Each row, then roughly how far along a hidden order it lies, from 0 to 10
[-12   0   3  -7 -10   1  19  15  11   4 -73 -73  14  -5   0 -24   7   0
  15  10  10   4  -6   3  15   0  -4 -14 -13 -16   8 -15  -5 -18 -21  -2
  -2 -12 -12  -3  21  -4  -4  -6  -9   1   3 -12  -2  -7   7   7  -2  13
  11  20  -4 -15 -11   1   3   2   6   7   6   9  29  -7   8 -12  10 -22] | 2
[  8  -9  -2  10   5   6   7  -8 -18   4   7  11 -13   2  -1  -6 -13  -8
  -5  -6   9   2   0   1   4  -2  10  -4  -3   4  -8  -9  -1 -12  11   7
  15   4   4  -6  -3 -13  15   5  -3   7   0  26  13  13  20 -13  -7 -11
  -6 -16   1   3   7  13  -7  -2   3   7   2   7  20   3   1 -19 -13   2] | 6
[ -1  -2   2  -2  -4   4  -9  -5   1   3  -4 -12 -15  -1   0  -1  -1   0
  -4   0   2   5  -1   6   0  -1  -1  -8   3  -3  -2   2  -5   3   0   4
 -20  13   8   0   8  -1  12   5  12  -6   2  -2   7  -6   1   5 -15   0
   0  15   3   5  -1   7  -1  10   0   1   0  -9 -10  -2  -3  12  -5  -2] | 2
[-12   4   5  -4  -5   1  15  12  19   5 -69 -79   4  -4   0 -15   5   0
   9   7   9   5   0   5  13   0  -3 -20 -10 -11  10 -13  -5 -17 -16   1
   0  -1 -10   0  19   3  -3  -2  -4  -4   2  -1   4  -5   3   6 -10  13
  13  10  -2  -4  -9   1   5   3   4  13   6   4  29  -7  10 -13  10 -16] | 2
[ 12  -3 -12  16   3  -3  -4 -15 -22  -3  58  76 -14   9  -1  16  -8   0
 -11  -7  -3  -3   3   0 -14  -1   7  14   9  13  -8  15   0  11  12   4
 -17  10  11  -1 -12  -5   8   7  16  -2 -11   9   7  -1   3  -6 -15 -15
  -8 -27   6  18   8   4  -9  -2  -5 -14  -6 -16 -32   0  -7   0 -12  24] | 5
[-20   2   9 -10  -5   4 -17  -1  28   2  -6 -53 -12  -4   1   0   3   2
  -6   1   0   4  -1   8  -2  -1  -6  -6   2  -6   3   1  -6   2  -6   0
 -19  13   9   2  11  12   6   5   9 -13   3  -6   3  -1  -7  14 -15   8
   2  27   4   7  -6   7   9  13  -2   1   1 -11 -16  -3  -3  27   3 -12] | 0
[ 13  13   4  12  47 -18 -18 -20  -1   4  19  -8  -7   7   2  29   3   6
   9  -2   0  -1  -7   4 -14   1  -5  -2  11  20  11  20   2  13   9   3
 -29  18  11  10  -9  11 -12   2   7   2   9 -13   2 -11 -18   2 -23  -1
  11 -22   5  20   3 -14  -2   1 -11   5   0 -32  -3   3   2   0  20  22] | 6
[ 21  14   0  -5  17 -11 -32 -23  37   1 -63 -13   1   8   2  18   7  13
   6   3 -15  -7  -6   0  -7  -1 -13   6   7  -2  13  26   3  11   2   0
 -30   8  17   9  10  17  -7  -2  10  -8 -18 -19   1 -17 -32  18 -13 -12
   6  -7  16  11   1 -12  -1   8 -23   4   4 -62 -31  -7  -2  10  26  31] | 1
[-14  -9  -6  -5 -31  19  -5   8  10  -6  -9 -37  -9  -1  -1 -17  -3  -3
 -11  -3   4   1   1   1   8   0  -2  -1  -3  -7  -7  -5  -9  -7  -5   1
 -13   3   8  -7   7  -6  13   8   7  -7  -4   3   5   0  12   4  -8   0
  -9  17  -3   2  -2  17   6   9   0 -11  -1  12 -19  -5  -6   8 -11 -15] | 1
[ -5 -10 -11  -5 -33  18  15  13   5  -4 -46 -29   2  -2  -1 -27  -2  -5
   1   2   5   3   3  -1  15   0   1  -3  -9 -15  -5 -13  -7 -16  -9  -2
   1  -8  -3 -10   9 -12  14   5   1  -2  -6   8   6   3  13  -3   3  -2
  -6  14  -7 -17  -4  16   1   3   5  -8   0  18  -3  -8  -2  -7 -12 -18] | 1
[ -3 -15 -11  -5 -41  28 -17   4 -25  -4  41  48   3   5  -3 -13 -10  -5
 -18  -7   8  -1   0   3   0  -4  13  21  -5  -3 -25 -12   1  -2   2  -2
 -12  -6   7 -16 -12 -26  18   2   0   1  -6  -3   1  -5  15 -12  -6 -26
 -19  10  -3  -2  -1   9  -8  -3   1 -13  -7  19 -21 -10 -10  -6 -17  -6] | 3
[ -1   8   6 -11   3  -2  -7  -2  27   3 -40 -13  -2  -2   1  -4  13   5
   1   6  -6   3  -1   5  -8  -2  -9 -11   1 -11  10   3  -2   2  -6   0
 -21   7   6   5   9   8   0  -1   8 -10   0 -16   0  -8 -16  11 -13   4
   9  23   3  -3  -7  -2   4   9   1   0  -1 -21 -13  -6  -2  23   6  -1] | 0
[ 47   3  -1  18  38 -10  17 -12 -46   3  30  83  -4   6   1  27 -17  -1
   7  -6  10   5   2   1   2   1   4  -8   4  28   5  10  10  11  17  10
  -1  -5 -10   0 -15 -11  -2  -2  -6  19   8  12   7 -16  -7 -17   5 -10
   7 -46  -1  -7  13 -16 -18 -13   4  10   0 -12  31   1   7 -30  -2  39] | 10
